Below is a small trained network, with its code and all its weights. Each question gives an input and a target symbol and asks what happens when units are switched off, that is, made to give their printed mean instead of their output.

import numpy as np


def w(rows, s, z=0):
    codes = np.array(rows[::2]) - 128.0
    scale = np.full(codes.shape[1], s)
    scale[-1] = z or s
    return codes * scale


def norm(h):
    return h / np.sqrt((h * h).mean(-1, keepdims=True) + 1e-5)


def f(y):
    return np.maximum(y, 0)


def softmax(a):
    e = np.exp(a - a.max(-1, keepdims=True))
    return e / e.sum(-1, keepdims=True)


def log_softmax(a):
    a = a - a.max(-1, keepdims=True)
    return a - np.log(np.exp(a).sum(-1, keepdims=True))


def net(x, mask):
    ids = ['βγδεζηθμσψω'.index(c) for c in x.split()]
    T = len(ids)
    res = E[ids] + P[:T]
    u = 0
    for l in range(3):
        q, k, v = (norm(res) @ M[l].T for M in (Q, K, V))
        z = softmax(np.where(np.tri(T) > 0, q @ k.T / 2**0.5, -1e9)) @ v
        res = res + np.where(mask[u], z, O[l][:, -1]) @ O[l][:, :-1]
        u += 1
        y = f(norm(res) @ A[l][:, :-1].T + A[l][:, -1])
        res = res + np.where(mask[u : u + 4], y, B[l][:, -1]) @ B[l][:, :-1]
        u += 4
    return log_softmax(norm(res)[-1] @ U[:, :-1].T + U[:, -1])


Q, K, V, O, A, B = {}, {}, {}, {}, {}, {}
E = w([
[238,156,53,221,133,59,118,36,94,35],'β',
[90,87,126,208,206,124,202,27,85,92],'γ',
[159,57,138,166,103,184,125,42,145,163],'δ',
[27,119,140,126,110,22,119,180,78,183],'ε',
[149,180,163,106,78,85,187,54,149,103],'ζ',
[163,97,164,196,100,16,144,203,250,100],'η',
[156,199,120,45,107,163,43,130,35,128],'θ',
[255,98,169,206,130,67,163,99,74,133],'μ',
[157,43,181,50,171,91,69,127,131,74],'σ',
[163,165,227,247,91,187,79,66,122,101],'ψ',
[161,107,143,80,86,130,253,74,81,73],'ω',
],0.012)
P = w([
[254,127,8,213,98,53,225,18,26,63],'0',
[226,122,55,202,129,81,231,33,12,86],'1',
[236,133,79,184,139,100,208,36,30,120],'2',
[202,126,102,178,150,84,196,26,27,145],'3',
[195,130,124,155,146,82,172,17,37,148],'4',
[180,111,141,153,153,78,155,18,55,160],'5',
[166,125,161,140,152,93,137,21,60,183],'6',
[167,112,180,119,169,81,142,43,54,197],'7',
[149,102,204,107,158,71,109,43,54,196],'8',
[135,91,230,112,159,89,96,66,47,211],'9',
[139,87,209,97,177,82,117,47,42,219],'10',
],0.0041)
Q[0] = w([
[154,95,180,183,86,72,147,35,69,147],'L0H0',
[59,150,82,130,116,143,125,247,196,123],'L0H0',
],0.013)
K[0] = w([
[46,136,209,29,167,81,23,189,138,204],'L0H0',
[194,109,26,254,47,111,241,118,180,55],'L0H0',
],0.0085)
V[0] = w([
[111,133,76,118,56,4,32,184,94,157],'L0H0',
[60,46,181,192,82,86,202,151,183,78],'L0H0',
],0.0038)
O[0] = w([
[79,206,167,92,253,226,185,119,133,243,252],'L0H0',
[141,112,92,30,197,54,128,78,160,199,57],'L0H0',
],0.0057,0.0037)
A[0] = w([
[152,103,123,93,180,116,178,228,187,37,170],'L0N0',
[122,167,253,230,157,76,114,190,152,222,6],'L0N1',
[37,78,70,67,103,33,228,173,55,136,144],'L0N2',
[110,253,119,92,228,153,217,32,184,153,127],'L0N3',
],0.0039,0.0023)
B[0] = w([
[67,147,179,97,187,71,91,80,215,3,150],'L0N0',
[188,151,148,88,206,200,155,202,83,210,187],'L0N1',
[88,137,176,126,139,156,205,1,101,253,188],'L0N2',
[159,137,77,141,112,58,84,75,38,43,252],'L0N3',
],0.0057,0.0039)
Q[1] = w([
[58,73,30,122,61,106,86,199,173,119],'L1H0',
[101,170,1,95,170,171,125,233,162,100],'L1H0',
],0.0058)
K[1] = w([
[176,99,107,200,78,38,177,90,147,90],'L1H0',
[157,155,1,235,38,102,218,68,61,93],'L1H0',
],0.0059)
V[1] = w([
[140,171,76,166,86,40,146,199,172,96],'L1H0',
[109,141,155,39,254,205,91,198,199,119],'L1H0',
],0.0028)
O[1] = w([
[105,124,173,99,104,66,68,130,38,222,2],'L1H0',
[255,177,179,82,217,149,68,150,231,99,32],'L1H0',
],0.0065,0.0021)
A[1] = w([
[142,230,177,187,175,65,111,108,112,136,135],'L1N0',
[97,104,176,107,166,113,174,134,139,123,128],'L1N1',
[122,167,129,127,25,116,1,152,127,149,118],'L1N2',
[95,150,115,140,135,83,213,158,159,113,251],'L1N3',
],0.0081,0.0028)
B[1] = w([
[47,127,77,93,120,125,235,168,140,61,254],'L1N0',
[166,155,114,155,192,104,47,110,164,112,175],'L1N1',
[43,184,153,112,255,213,196,132,144,158,152],'L1N2',
[112,150,205,142,113,126,124,35,192,169,189],'L1N3',
],0.0086,0.0067)
Q[2] = w([
[174,138,172,191,204,142,228,8,166,59],'L2H0',
[127,115,132,119,83,83,57,197,169,145],'L2H0',
],0.012)
K[2] = w([
[102,164,222,35,198,126,73,253,186,174],'L2H0',
[176,115,73,192,72,114,153,51,136,82],'L2H0',
],0.012)
V[2] = w([
[113,113,122,120,117,117,116,65,1,86],'L2H0',
[87,124,115,112,109,142,130,164,131,207],'L2H0',
],0.0061)
O[2] = w([
[150,82,183,17,201,226,44,226,140,108,252],'L2H0',
[121,172,76,84,74,227,122,135,2,126,72],'L2H0',
],0.0069,0.0026)
A[2] = w([
[87,73,173,193,118,1,161,133,173,166,44],'L2N0',
[109,24,135,147,152,155,125,80,127,231,75],'L2N1',
[141,165,102,87,194,106,153,83,107,136,1],'L2N2',
[119,127,83,81,200,81,170,47,171,22,131],'L2N3',
],0.0065,0.0026)
B[2] = w([
[111,113,98,102,223,241,229,152,165,199,184],'L2N0',
[127,222,4,116,30,141,123,232,164,140,172],'L2N1',
[99,92,20,127,180,152,148,152,169,134,172],'L2N2',
[148,106,191,77,49,165,2,203,146,144,254],'L2N3',
],0.006,0.0087)
U = w([
[103,152,23,152,89,60,89,189,117,61,180],'β',
[2,19,98,174,202,149,129,34,102,89,22],'γ',
[118,111,40,172,98,199,81,95,155,196,90],'δ',
[64,207,104,191,125,12,144,107,113,200,255],'ε',
[70,164,149,35,32,94,180,130,139,98,45],'ζ',
[140,138,131,115,187,112,122,137,229,120,131],'η',
[103,204,58,36,198,144,117,123,63,139,135],'θ',
[188,74,127,125,172,92,209,185,50,158,71],'μ',
[135,135,160,144,156,41,8,120,66,153,225],'σ',
[99,211,187,173,120,200,137,166,94,96,109],'ψ',
[166,122,198,76,114,125,140,16,70,169,64],'ω',
],0.0069,0.0061)

Each question gives the input, a string of symbols that net reads in full, and the target symbol t.
The units are the heads (2 rows each of Q, K, V and O) and the neurons (one row each of A and B). Each row of codes is followed by its name. A weight is (code - 128) times the scale printed after its matrix; where a second scale follows, it is the last column's (O, A, B and U).
mask holds one flag per unit, layer by layer, with each layer's heads first. A switched-off unit (its flag False) gives its mean, the last column of its rows in O or B, instead of its output. The means were averaged over made-up inputs and are rounded, as every weight is.
A unit's drop is (log p(t) with every unit on - log p(t) with that unit switched off) / (log p(t) with every unit on - log p(t) with every unit switched off).
The circuit of an input: a set's keep is (log p(t) with only the set's units on - log p(t) with every unit switched off) / (log p(t) with every unit on - log p(t) with every unit switched off). Starting from the 12 units with the biggest drops (on a tie, the unit counted first), units are removed one at a time, each time the one whose removal leaves the highest keep (on an exact tie, the one counted first), for as long as the keep stays at least 0.8.
units of the circuit, in order: the units of the circuit, biggest drop first
most important unit: the unit with the biggest drop
top k neurons: the k neurons with the biggest drops, biggest first
top k neurons in layer l: the k neurons of layer l with the biggest drops, biggest first
drop when u is switched off: that unit's drop, to one decimal
input δ θ ε σ β σ δ β β ω, target η: most important unit -> L0N3
input ε η θ ω, target ω: top 3 neurons in layer 1 -> [L1N0; L1N2; L1N3]
input δ δ ψ σ ψ δ γ, target η: units of the circuit, in order -> [L2H0; L1H0]
input γ θ η ζ, target ε: units of the circuit, in order -> [L2H0; L0N1]
input ε δ γ ψ θ σ δ η ε σ β, target β: units of the circuit, in order -> [L1N0; L2N3]
input γ σ θ γ, target ψ: units of the circuit, in order -> [L0H0; L1N2; L2H0]
input σ θ θ δ β, target ψ: top 2 neurons in layer 1 -> [L1N2; L1N1]
input μ δ ω γ, target δ: top 3 neurons -> [L2N1; L1N0; L0N3]
input δ δ ω ω μ ζ ψ δ β, target σ: top 3 neurons -> [L2N3; L2N1; L2N2]
input ω ζ γ ψ γ θ γ η, target ε: top 2 neurons in layer 0 -> [L0N1; L0N3]
input δ ψ μ ζ γ θ μ η ω, target ε: units of the circuit, in order -> [L0N1; L2H0]
input μ μ γ θ δ ε σ ω β β, target η: top 2 neurons in layer 0 -> [L0N3; L0N2]
input δ ε β δ ζ ζ ψ ζ, target θ: top 2 neurons -> [L0N3; L2N2]
input β δ ω β ζ, target ω: top neuron in layer 0 -> [L0N0]
input θ ζ η ω η β ω γ β, target ε: top 2 neurons in layer 0 -> [L0N1; L0N3]
input μ δ ω, target ω: top 2 neurons in layer 1 -> [L1N0; L1N3]
input ζ ζ δ δ η γ, target ε: drop when L2H0 is switched off -> 1.4
input θ ψ δ β ζ ζ ψ μ ω ζ, target ψ: drop when L0H0 is switched off -> 1.0
input γ η σ ζ, target η: drop when L0N3 is switched off -> 0.6
input θ γ σ μ δ, target η: drop when L2N0 is switched off -> 0.0
input ε ω δ β, target θ: units of the circuit, in order -> [L0H0]
input γ η η δ β η θ β γ, target ψ: top 2 neurons in layer 0 -> [L0N2; L0N3]
input ε δ β δ γ η η σ β, target η: top 2 neurons in layer 0 -> [L0N3; L0N0]
